Below are the code and all the weights of a small trained network. Each question names an input and a target symbol and asks about switching units off, where a switched-off unit gives its printed mean instead of its output.

import numpy as np


def w(rows, s, z=0):
    codes = np.array(rows[::2]) - 128.0
    scale = np.full(codes.shape[1], s)
    scale[-1] = z or s
    return codes * scale


def f(y):
    return y / 2 * (1 + np.tanh(0.7978845608 * (y + 0.044715 * y**3)))


def softmax(a):
    e = np.exp(a - a.max(-1, keepdims=True))
    return e / e.sum(-1, keepdims=True)


def log_softmax(a):
    a = a - a.max(-1, keepdims=True)
    return a - np.log(np.exp(a).sum(-1, keepdims=True))


def net(x, mask):
    ids = ['γδεζηθλμξπστφω'.index(c) for c in x.split()]
    T = len(ids)
    res = E[ids] + P[:T]
    q, k, v = (res @ M[0].T for M in (Q, K, V))
    z = softmax(np.where(np.tri(T) > 0, q @ k.T / 2**0.5, -1e9)) @ v
    res = res + np.where(mask[0], z, O[0][:, -1]) @ O[0][:, :-1]
    y = f(res @ A[0][:, :-1].T + A[0][:, -1])
    res = res + np.where(mask[1:13], y, B[0][:, -1]) @ B[0][:, :-1]
    return log_softmax(res[-1] @ U[:, :-1].T + U[:, -1])


Q, K, V, O, A, B = {}, {}, {}, {}, {}, {}
E = w([
[142,125,82],'γ',
[142,249,84],'δ',
[133,55,171],'ε',
[206,55,133],'ζ',
[52,93,73],'η',
[139,114,79],'θ',
[96,96,157],'λ',
[181,94,53],'μ',
[177,153,199],'ξ',
[163,169,243],'π',
[125,73,162],'σ',
[162,124,78],'τ',
[127,121,82],'φ',
[192,103,238],'ω',
],0.021)
P = w([
[113,155,246],'0',
[142,119,125],'1',
[140,167,247],'2',
[153,113,105],'3',
[161,188,232],'4',
[159,111,100],'5',
[167,195,230],'6',
[168,109,99],'7',
[177,203,222],'8',
[173,95,98],'9',
],0.011)
Q[0] = w([
[93,255,193],'head 0',
[44,170,110],'head 0',
],0.012)
K[0] = w([
[5,65,127],'head 0',
[82,148,125],'head 0',
],0.018)
V[0] = w([
[107,69,254],'head 0',
[75,226,139],'head 0',
],0.0096)
O[0] = w([
[184,139,139,252],'head 0',
[56,253,172,230],'head 0',
],0.004,0.0031)
A[0] = w([
[126,18,92,2],'neuron 0',
[120,199,8,121],'neuron 1',
[66,103,81,91],'neuron 2',
[122,28,30,44],'neuron 3',
[155,204,195,106],'neuron 4',
[195,78,168,165],'neuron 5',
[81,87,173,126],'neuron 6',
[143,113,223,140],'neuron 7',
[175,184,185,123],'neuron 8',
[172,57,118,232],'neuron 9',
[97,53,225,140],'neuron 10',
[195,142,127,216],'neuron 11',
],0.013,0.0052)
B[0] = w([
[133,226,178,150],'neuron 0',
[213,143,140,254],'neuron 1',
[193,49,58,173],'neuron 2',
[115,174,152,175],'neuron 3',
[52,115,92,235],'neuron 4',
[81,47,158,218],'neuron 5',
[149,154,18,169],'neuron 6',
[192,179,240,216],'neuron 7',
[102,88,87,231],'neuron 8',
[51,83,2,203],'neuron 9',
[245,159,36,225],'neuron 10',
[54,53,227,219],'neuron 11',
],0.0079,0.008)
U = w([
[148,128,215,89],'γ',
[58,38,126,29],'δ',
[66,157,178,172],'ε',
[127,107,174,88],'ζ',
[109,96,173,110],'η',
[155,85,48,213],'θ',
[100,104,187,136],'λ',
[255,212,162,168],'μ',
[229,67,137,3],'ξ',
[153,14,147,14],'π',
[222,95,168,100],'σ',
[127,106,215,113],'τ',
[98,74,182,95],'φ',
[180,90,207,68],'ω',
],0.0088,0.007)

Each question gives the input, a string of symbols that net reads in full, and the target symbol t.
The units are the heads (2 rows each of Q, K, V and O) and the neurons (one row each of A and B). Each row of codes is followed by its name. A weight is (code - 128) times the scale printed after its matrix; where a second scale follows, it is the last column's (O, A, B and U).
mask holds one flag per unit, heads first, then neurons. A switched-off unit (its flag False) gives its mean, the last column of its rows in O or B, instead of its output. The means were averaged over made-up inputs and are rounded, as every weight is.
A unit's drop is (log p(t) with every unit on - log p(t) with that unit switched off) / (log p(t) with every unit on - log p(t) with every unit switched off).
The circuit of an input: a set's keep is (log p(t) with only the set's units on - log p(t) with every unit switched off) / (log p(t) with every unit on - log p(t) with every unit switched off). Starting from the 12 units with the biggest drops (on a tie, the unit counted first), units are removed one at a time, each time the one whose removal leaves the highest keep (on an exact tie, the one counted first), for as long as the keep stays at least 0.8.
units of the circuit, in order: the units of the circuit, biggest drop first
most important unit: the unit with the biggest drop
k most important neurons: the k neurons with the biggest drops, biggest first
drop of u: that unit's drop, to one decimal
input η η θ σ λ π η ζ μ, target δ: most important unit	neuron 9
input η γ σ θ σ σ, target θ: units of the circuit, in order	[neuron 9; neuron 10]
input θ ζ δ φ, target μ: units of the circuit, in order	[head 0; neuron 9; neuron 5]
input δ η η σ δ τ, target μ: units of the circuit, in order	[head 0; neuron 1; neuron 9]
input τ δ η δ λ, target μ: 4 most important neurons	[neuron 10; neuron 7; neuron 11; neuron 9]
input δ π η ζ ε σ σ φ φ ζ, target δ: 3 most important neurons	[neuron 9; neuron 5; neuron 11]
input τ δ η ω, target π: 2 most important neurons	[neuron 5; neuron 9]
input δ γ ζ, target π: 3 most important neurons	[neuron 9; neuron 5; neuron 11]
input ω δ λ η σ η δ τ, target μ: 2 most important neurons	[neuron 1; neuron 5]
input σ γ δ μ, target μ: drop of neuron 5	0.3
input η η δ η θ λ ω ω ζ, target π: drop of neuron 5	0.2
input λ η η δ η η η ω, target π: drop of neuron 1	0.0
